Below are the code and all the weights of a small trained network. Each question names an input and a class and asks about switching units off, where a switched-off unit gives its printed mean instead of its output.

import numpy as np


def w(rows, s, z=0):
    codes = np.array(rows[::2]) - 128.0
    scale = np.full(codes.shape[1], s)
    scale[-1] = z or s
    return codes * scale


def f(y):
    return np.maximum(y, 0)


def log_softmax(a):
    a = a - a.max(-1, keepdims=True)
    return a - np.log(np.exp(a).sum(-1, keepdims=True))


def net(x, mask):
    res = np.array(x, float).reshape(1, 4) / 4 @ E
    y = f(res @ A[0][:, :-1].T + A[0][:, -1])
    res = res + np.where(mask, y, B[0][:, -1]) @ B[0][:, :-1]
    return log_softmax(res[-1] @ U[:, :-1].T + U[:, -1])


A, B = {}, {}
E = w([
[94,173,53,171,246],'x0',
[72,21,61,178,73],'x1',
[166,188,43,14,82],'x2',
[2,215,140,151,54],'x3',
],0.01)
A[0] = w([
[136,131,58,47,89,43],'neuron 1',
[168,69,222,74,34,14],'neuron 2',
[181,73,93,108,160,77],'neuron 3',
[176,153,33,84,56,21],'neuron 4',
[195,209,208,135,151,2],'neuron 5',
[192,76,145,118,126,49],'neuron 6',
[163,72,118,119,153,45],'neuron 7',
[112,70,215,192,138,25],'neuron 8',
[157,105,116,154,84,63],'neuron 9',
[174,76,126,103,132,26],'neuron 10',
[107,65,72,163,102,19],'neuron 11',
[130,55,83,146,60,80],'neuron 12',
[138,102,96,113,186,92],'neuron 13',
[8,149,141,97,75,33],'neuron 14',
[94,110,34,192,124,115],'neuron 15',
[102,127,67,134,234,58],'neuron 16',
[204,91,138,136,107,37],'neuron 17',
],0.015,0.0057)
B[0] = w([
[128,81,106,200,200,209],'neuron 1',
[118,168,43,156,27,254],'neuron 2',
[57,149,208,111,148,213],'neuron 3',
[124,114,102,201,233,218],'neuron 4',
[221,176,159,122,144,219],'neuron 5',
[70,140,164,112,123,198],'neuron 6',
[100,137,172,126,126,188],'neuron 7',
[122,60,64,223,248,243],'neuron 8',
[155,215,120,105,115,159],'neuron 9',
[84,163,150,130,140,180],'neuron 10',
[212,139,184,137,121,204],'neuron 11',
[217,151,155,85,124,219],'neuron 12',
[80,138,146,130,91,190],'neuron 13',
[38,125,211,92,128,222],'neuron 14',
[181,163,144,108,101,234],'neuron 15',
[105,169,52,132,27,239],'neuron 16',
[78,144,148,120,111,187],'neuron 17',
],0.012,0.013)
U = w([
[103,122,97,201,213,111],'0',
[81,186,64,140,53,190],'1',
[23,164,224,93,141,52],'2',
[223,186,182,97,147,162],'3',
[111,139,112,120,124,247],'4',
[164,6,67,36,149,66],'5',
[163,91,55,60,126,60],'6',
],0.012,0.013)

Each question gives the input, the list of numbers given to net, and the class t.
The units are the neurons (one row each of A and B). Each row of codes is followed by its name. A weight is (code - 128) times the scale printed after its matrix; where a second scale follows, it is the last column's (A, B and U).
mask holds one flag per neuron, in row order. A switched-off neuron (its flag False) gives its mean, the last column of its row in B, instead of its output. The means were averaged over made-up inputs and are rounded, as every weight is.
A unit's drop is (log p(t) with every unit on - log p(t) with that unit switched off) / (log p(t) with every unit on - log p(t) with every unit switched off).
The circuit of an input: a set's keep is (log p(t) with only the set's units on - log p(t) with every unit switched off) / (log p(t) with every unit on - log p(t) with every unit switched off). Starting from the 12 units with the biggest drops (on a tie, the unit counted first), units are removed one at a time, each time the one whose removal leaves the highest keep (on an exact tie, the one counted first), for as long as the keep stays at least 0.8.
units of the circuit, in order: the units of the circuit, biggest drop first
most important unit: the unit with the biggest drop
k most important neurons: the k neurons with the biggest drops, biggest first
drop when u is switched off: that unit's drop, to one decimal
input [7,-6,1,-4], class 1: most important unit	neuron 16
input [-1,8,4,-7], class 3: 2 most important neurons	neuron 12; neuron 11
input [4,1,-5,6], class 2: 4 most important neurons	neuron 14; neuron 2; neuron 4; neuron 1
input [-3,-7,4,-7], class 2: 2 most important neurons	neuron 3; neuron 6
input [-6,8,-1,3], class 3: 3 most important neurons	neuron 12; neuron 11; neuron 16
input [-3,-2,4,-2], class 0: units of the circuit, in order	neuron 4; neuron 1
input [-6,-6,-4,5], class 1: 3 most important neurons	neuron 2; neuron 12; neuron 11
input [5,-2,-4,-3], class 1: 3 most important neurons	neuron 16; neuron 4; neuron 1
input [-3,-6,4,5], class 3: 4 most important neurons	neuron 5; neuron 8; neuron 3; neuron 16
input [5,-8,-7,5], class 3: 3 most important neurons	neuron 5; neuron 4; neuron 1
input [3,7,-6,7], class 2: 3 most important neurons	neuron 14; neuron 5; neuron 4
input [6,-7,7,-1], class 0: 3 most important neurons	neuron 4; neuron 1; neuron 12
input [-7,-1,0,-6], class 1: 2 most important neurons	neuron 2; neuron 14
input [5,3,-3,8], class 2: most important unit	neuron 14
input [3,4,3,3], class 3: units of the circuit, in order	neuron 2; neuron 15
input [-2,5,-4,0], class 3: drop when neuron 12 is switched off	0.6
input [2,8,7,-8], class 2: drop when neuron 3 is switched off	0.9
input [4,7,5,7], class 2: drop when neuron 6 is switched off	0.0
